Below is a small trained network, with its code and all its weights. Each question gives an input and a class and asks what happens when units are switched off, that is, made to give their printed mean instead of their output.

import numpy as np


def w(rows, s, z=0):
    codes = np.array(rows[::2]) - 128.0
    scale = np.full(codes.shape[1], s)
    scale[-1] = z or s
    return codes * scale


def f(y):
    return np.maximum(y, 0)


def log_softmax(a):
    a = a - a.max(-1, keepdims=True)
    return a - np.log(np.exp(a).sum(-1, keepdims=True))


def net(x, mask):
    res = np.array(x, float).reshape(1, 2) / 4 @ E
    y = f(res @ A[0][:, :-1].T + A[0][:, -1])
    res = res + np.where(mask, y, B[0][:, -1]) @ B[0][:, :-1]
    return log_softmax(res[-1] @ U[:, :-1].T + U[:, -1])


A, B = {}, {}
E = w([
[143,118,247,178,206],'x0',
[209,133,184,178,44],'x1',
],0.013)
A[0] = w([
[90,135,92,141,183,188],'neuron 1',
[60,170,97,126,196,81],'neuron 2',
[107,136,203,104,154,100],'neuron 3',
[204,126,163,136,48,140],'neuron 4',
[185,126,150,146,67,85],'neuron 5',
[126,115,251,154,199,118],'neuron 6',
[135,157,159,127,152,95],'neuron 7',
[133,97,100,135,121,247],'neuron 8',
[114,159,56,66,48,71],'neuron 9',
[151,129,175,139,202,125],'neuron 10',
[107,135,85,72,245,106],'neuron 11',
[137,130,171,119,173,75],'neuron 12',
[94,140,75,86,98,103],'neuron 13',
[179,159,201,157,49,144],'neuron 14',
[119,145,129,85,92,206],'neuron 15',
[141,139,148,139,166,88],'neuron 16',
[146,170,149,104,143,234],'neuron 17',
[54,98,99,116,201,108],'neuron 18',
[117,118,67,129,96,112],'neuron 19',
[147,95,46,172,60,93],'neuron 20',
],0.012,0.011)
B[0] = w([
[98,82,158,154,111,223],'neuron 1',
[150,113,172,82,91,201],'neuron 2',
[169,148,107,130,128,175],'neuron 3',
[134,76,173,104,113,220],'neuron 4',
[154,99,160,58,125,180],'neuron 5',
[176,163,60,144,133,254],'neuron 6',
[147,175,137,115,101,148],'neuron 7',
[52,109,120,253,193,232],'neuron 8',
[225,176,109,101,140,235],'neuron 9',
[165,148,95,150,137,202],'neuron 10',
[158,70,174,77,121,239],'neuron 11',
[170,149,112,98,100,160],'neuron 12',
[175,153,113,130,101,207],'neuron 13',
[119,71,167,100,98,229],'neuron 14',
[88,118,106,189,154,207],'neuron 15',
[155,144,113,115,103,150],'neuron 16',
[43,117,133,217,178,215],'neuron 17',
[156,81,165,106,86,224],'neuron 18',
[161,135,104,130,117,192],'neuron 19',
[194,143,109,118,119,200],'neuron 20',
],0.028,0.013)
U = w([
[126,51,215,54,54,146],'0',
[217,217,1,139,102,81],'1',
[19,121,108,217,161,252],'2',
[71,173,132,51,94,7],'3',
],0.0095,0.0035)

Each question gives the input, the list of numbers given to net, and the class t.
The units are the neurons (one row each of A and B). Each row of codes is followed by its name. A weight is (code - 128) times the scale printed after its matrix; where a second scale follows, it is the last column's (A, B and U).
mask holds one flag per neuron, in row order. A switched-off neuron (its flag False) gives its mean, the last column of its row in B, instead of its output. The means were averaged over made-up inputs and are rounded, as every weight is.
A unit's drop is (log p(t) with every unit on - log p(t) with that unit switched off) / (log p(t) with every unit on - log p(t) with every unit switched off).
The circuit of an input: a set's keep is (log p(t) with only the set's units on - log p(t) with every unit switched off) / (log p(t) with every unit on - log p(t) with every unit switched off). Starting from the 12 units with the biggest drops (on a tie, the unit counted first), units are removed one at a time, each time the one whose removal leaves the highest keep (on an exact tie, the one counted first), for as long as the keep stays at least 0.8.
circuit, biggest first: the units of the circuit, biggest drop first
top k neurons: the k neurons with the biggest drops, biggest first
drop when u is switched off: that unit's drop, to one decimal
input [7,5], class 1: circuit, biggest first => [neuron 6]
input [-6,-6], class 0: top 3 neurons => [neuron 11; neuron 6; neuron 18]
input [2,3], class 2: top 3 neurons => [neuron 11; neuron 18; neuron 2]
input [8,7], class 1: top 2 neurons => [neuron 6; neuron 10]
input [7,6], class 1: top 3 neurons => [neuron 6; neuron 10; neuron 11]
input [8,-7], class 1: top 4 neurons => [neuron 6; neuron 10; neuron 14; neuron 3]
input [3,-3], class 2: top 3 neurons => [neuron 9; neuron 14; neuron 4]
input [4,3], class 1: top 4 neurons => [neuron 6; neuron 11; neuron 1; neuron 8]
input [-1,-3], class 2: top 2 neurons => [neuron 14; neuron 4]
input [7,-4], class 1: drop when neuron 6 is switched off => 0.4
input [-6,-7], class 0: drop when neuron 6 is switched off => 0.1
input [-3,2], class 2: drop when neuron 6 is switched off => 0.3
